[-39.5  -4.8 -42.8  16.3 -29.0  10.6] → 10.6
[-11.4 -29.0 -47.9 -15.4 -13.8  26.7 -29.7] → -29.7
[-27.2 -20.2  41.5  16.5   0.3] → 0.3
[-13.6  -4.0   3.5  48.9 -18.6 -30.2  -1.3] → -1.3
[-15.4 -24.2  -0.3 -40.0  19.6] → 19.6
[  3.1  -4.6   5.5 -53.1 -12.1  22.6  24.8] → 24.8
[-22.7 -26.2  22.9 -39.5  48.4 -11.7] → -11.7
[-34.9  45.1   1.4  -3.4] → -3.4
[41.2 12.5 -2.8 15.5  5.6] → 5.6
---
Q: (36.3, 42.7, 35.1, 22.2, 37.7)
A: 36.3
Q: (16.0, -45.1, -7.1, -38.6, 11.3, 6.8)
A: 16.0
Q: (6.9, -39.0, 41.2, -4.0)
A: 6.9
Q: (15.8, 31.6, 44.7, -54.9)
A: 15.8
Q: (-47.3, -7.1, 9.5, 8.7, 52.1, 22.5, 31.4)
A: -47.3
Q: (-24.4, 8.5, 8.0, 47.7, 29.6, 53.9, 39.8)
A: -24.4
---
Input: ((-27.3, 35.3, -41.0, -19.6, -43.7), (-31.1, -29.6, 28.3, 25.0, 26.2))
Output: -31.1
Input: ((-25.8, 3.0, -15.2, -22.4, 17.6, 6.2, 5.8), (20.6, -5.0, 7.6, -22.1, 19.6, -15.6, 10.7), (-14.3, -9.9, -15.6, -27.7, 23.9, -21.8, 48.1))
Output: 20.6
Input: ((-34.4, -40.9, -45.5, 15.7, -8.4, -0.6, 8.3), (54.2, 39.6, 23.7, 18.3, -0.7, 46.8, -24.6))
Output: 54.2
Input: ((35.0, -40.6, 17.0, 46.2, 32.2, -8.5, -3.2), (-21.6, 15.7, 2.7, 1.0, 38.3, 29.0, 18.9))
Output: -21.6
Input: ((11.9, 24.7, -2.3, -50.1, -53.9), (-12.0, -2.6, -21.6, 4.3, 5.6))
Output: -12.0
Input: ((-27.2, -39.3, 33.1, -22.0, -5.0, 10.7), (20.4, 40.8, 8.0, 18.9, -30.8, 8.4), (13.7, 4.3, -21.3, 26.7, 28.8, -34.9))
Output: 20.4
---
[-24.7 -51.6 -36.8 -20.3] ans = -20.3, -51.6

[-44.2 -51.4 -30.6  15.1  20.8] ans = 20.8, -51.4

[[  1.3 -10.7  15.6  18.3]
 [ 24.5  -7.4   5.9   1.9]
 [-18.1 -50.5  32.6 -45.2]] ans = 32.6, -50.5

[[ 28.4 -39.3   3.7  -3.8 -32.2 -50.1 -23.7]
 [ -0.8  -8.3 -10.2 -11.7 -13.7 -12.9  -6.7]
 [-28.1  -8.1  14.8  13.9  -5.8  -2.9  -8.0]] ans = 28.4, -50.1

[-39.1  47.5  31.1 -40.5] ans = 47.5, -40.5

[[ 26.9  30.9  13.0  22.7]
 [-42.5  28.0 -22.3  -4.7]] ans = 30.9, -42.5

[ 12.6  -2.9 -25.9  12.7  14.3 -41.1] ans = 14.3, -41.1
---
[0 1 9 4 8] ans = 0, 8

[-36 -42 -24 -16  45] ans = -36, 45

[ 773   97  436 -967] ans = 773, -967

[[ 621  568 -547  591  236]
 [ 378  452  432  400  334]
 [ 413  265  367  668  889]] ans = 621, 889

[-33 -44   8  41 -37  14] ans = -33, 14

[9788 5369 9061 2980] ans = 9788, 2980

[134 284  20 538 335 369 917] ans = 134, 917

[8726 2909 8562 8940 8793 8672] ans = 8726, 8672
---
[[ 10.7 -26.2  -5.4 -55.9 -27.2 -31.6  35.0]
 [ 19.5 -42.1  -2.4  47.6 -42.9  17.2 -48.5]
 [ -9.0  -9.8  -2.7  34.3  -8.8  12.9 -35.8]] -> 17.2

[[-44.6  -9.4 -17.0   6.6]
 [ -6.3   0.2   4.1   2.5]] -> 4.1

[[ 55.0 -20.5 -39.6   7.5 -43.2]
 [  8.0  20.3 -26.5  23.5  33.8]] -> 23.5

[[-12.6   2.4 -47.4   1.4  16.1]
 [  0.1  15.7  -6.2  -4.9  12.4]] -> -4.9

[[ 25.9   1.8  11.7  -0.4   1.6]
 [-29.8  -3.0   8.2  -2.0   1.9]
 [ -1.5   0.4  56.1   1.0  -1.3]] -> -2.0

[[ 22.2  30.7  28.8 -50.8]
 [-51.7 -44.0 -49.8  29.7]] -> -49.8

[[-41.7   4.5 -37.3 -16.2]
 [-24.4   8.4 -34.3  -9.8]
 [-10.5  -2.9  -1.1   0.0]] -> -34.3

[[ -1.1  -4.0   1.1 -49.2   2.7]
 [ -1.0  -7.3   0.0  19.9   1.0]] -> 19.9
---
[[42 35 53 67 59 49]
 [39 49 45 46 41 52]
 [46 76 67 41 53 19]
 [42 35 51 58 57 45]
 [44 40 47 48 53 39]
 [43 33 61 80 68 60]
 [64 64 51 41 59 60]
 [44 42 48 48 52 39]
 [63 66 52 46 54 58]
 [53 43 43 47 53 47]
 [57 54 56 61 53 83]
 [51 49 48 41 52 48]] Answer: 49

[[449 681 425 580 532 215 394 404 596 408 484 385 535 522 550 230]
 [439 469 472 457 449 445 480 439 453 450 472 454 455 433 428 475]
 [235 503 821 644 391 360 402 457 413 218 765 673 582 368 150 546]
 [438 468 466 440 451 437 447 446 443 462 470 459 458 443 441 470]
 [399 484 206 504 545 523 596 644 576 239 517 609 163 468 446 802]
 [450 470 447 449 448 433 446 446 450 454 468 437 466 430 464 465]
 [461 468 482 441 435 431 462 445 441 457 475 441 455 441 444 471]
 [221 530 474 538 627 405 522 633 523 254 507 508 410 747 411 488]] Answer: 530

[[274 313 409 509 240 511 264 292]
 [304 385 656 569 543 424 488 433]
 [454 354 500 570 121 435 286 328]
 [613 509 731 642 577 583 590 488]
 [406 336 478 557 346 477 504 502]
 [674 542 729 640 711 836 719 705]
 [581 525 633 583 543 719 562 632]
 [492 421 435 496 449 537 504 586]] Answer: 421

[[293 569 551 357 593 525 369 566 395 419 172 560 485 472 546 418]
 [482 447 452 581 752 670 450 431 251 499 417 402 380 557 390 304]
 [288 406 538 521 663 387 520 601 453 530 368 495 353 496 371 298]
 [307 367 538 579 669 381 424 530 350 497 405 524 381 475 366 325]
 [375 424 414 535 657 539 367 439 408 444 441 474 520 537 394 366]] Answer: 424

[[5 4 4 4 5 4 5 3]
 [3 3 4 5 4 5 4 5]
 [4 4 4 4 6 4 4 4]
 [3 4 4 5 3 6 4 5]
 [4 3 6 4 3 5 2 7]
 [6 4 5 3 6 1 4 2]
 [4 4 4 4 3 6 5 5]
 [4 5 4 5 5 4 4 4]] Answer: 5

[[ 28   4  24   6  -6  28  19]
 [ 41   9  -2   9  24  29 -10]
 [ 19   5  46  20 -27   3   3]
 [-12  14 -19  -7 -10   5   6]
 [ 23  33 -15   4  35 -20 -15]
 [-27  -4   0  -1  14  17   0]
 [ -9 -24  46   3  27  38   6]
 [ 30  35  26  12  29  20   4]
 [ 19  -6  34 -17 -37 -34  12]
 [-14   3  31  13  22  21  26]
 [ 31 -18  -6  20   5  31   4]] Answer: -18

[[6 3 8 8 6 2 5 8 5 8 7]
 [3 6 2 2 4 8 5 1 4 1 2]
 [7 5 2 1 1 4 2 4 7 3 7]
 [5 3 8 8 7 3 5 7 4 8 5]
 [1 6 5 5 6 8 7 2 2 2 0]
 [6 5 1 1 1 5 3 3 6 3 6]
 [5 3 8 8 7 3 6 7 4 7 5]
 [1 6 5 5 6 8 7 2 2 3 0]
 [4 4 8 9 8 4 6 6 3 7 3]
 [3 6 2 2 4 8 5 1 3 1 2]
 [2 6 3 3 5 8 6 1 2 2 1]
 [2 5 8 8 8 5 7 5 2 6 2]] Answer: 5
---
[ 10.7 -29.4   9.7  37.6 -46.5] Answer: 10.7
[ -8.5  10.1 -16.7  49.9  22.9  17.9  20.6] Answer: -8.5
[ 22.3  26.1 -36.7 -50.8] Answer: 22.3
[ 42.0 -11.2  52.1  47.6  -4.3  -8.3 -14.9] Answer: 42.0
[-19.3   8.7 -11.9 -51.2 -42.9] Answer: -19.3
[ -1.3  19.3 -24.8  41.3  48.3] Answer: -1.3
[-40.1  39.9  53.7  -2.5   7.5   0.1 -20.2] Answer: -40.1
---
[[ 42.5  10.1  17.3  23.6 -12.5  20.4 -25.3]
 [ 55.7  26.4 -19.1   6.4 -18.3 -19.9 -19.2]] → 26.4

[-42.1  15.3  42.3 -16.0  -3.2  11.5   1.0] → 15.3

[-24.2  33.7 -42.7  17.2 -28.4] → 33.7

[ -8.7  19.9 -54.0 -12.2] → 19.9

[[ 15.6  16.6 -19.1  44.0   1.5]
 [-20.7 -19.4 -10.7 -33.2  -6.7]] → -19.4

[-42.1 -12.2  52.7 -21.7  45.1  18.3  21.3] → -12.2

[ 20.9  45.1 -40.5   8.2] → 45.1

[  6.7  41.7  20.5 -40.5  30.7  -3.2] → 41.7

[ -6.9 -15.8  18.1  -0.5  47.3 -17.3] → -15.8

[36.4 -5.1 -7.0  6.5 43.9  5.7] → -5.1
---
[[ 13.0  20.2 -51.6 -38.8   2.9]
 [ -6.7  21.3  28.4  10.8   9.8]] result: 13.0, 9.8

[-7.8 51.1 39.1 29.7 22.0 28.9] result: -7.8, 28.9

[-40.2  40.6 -54.3 -25.2  21.5] result: -40.2, 21.5

[[-44.8 -43.1 -36.1  43.8]
 [-28.7 -12.9   8.8  36.1]
 [-15.4 -29.2 -23.9  16.0]] result: -44.8, 16.0

[ 4.4 53.3  1.4 -1.8  0.1 -0.6 -3.7] result: 4.4, -3.7

[[ -6.5 -22.1  15.7 -12.1  -8.9  -2.5 -12.8]
 [ -7.6 -36.5  34.7  10.8 -52.7 -16.1 -29.3]] result: -6.5, -29.3

[[ -8.9  16.0  14.0  -1.3 -11.7  24.1  -6.1]
 [-32.0  34.1  40.8   2.1 -46.3  37.4 -17.9]] result: -8.9, -17.9

[  2.7 -21.0  -3.1 -13.1 -41.3] result: 2.7, -41.3
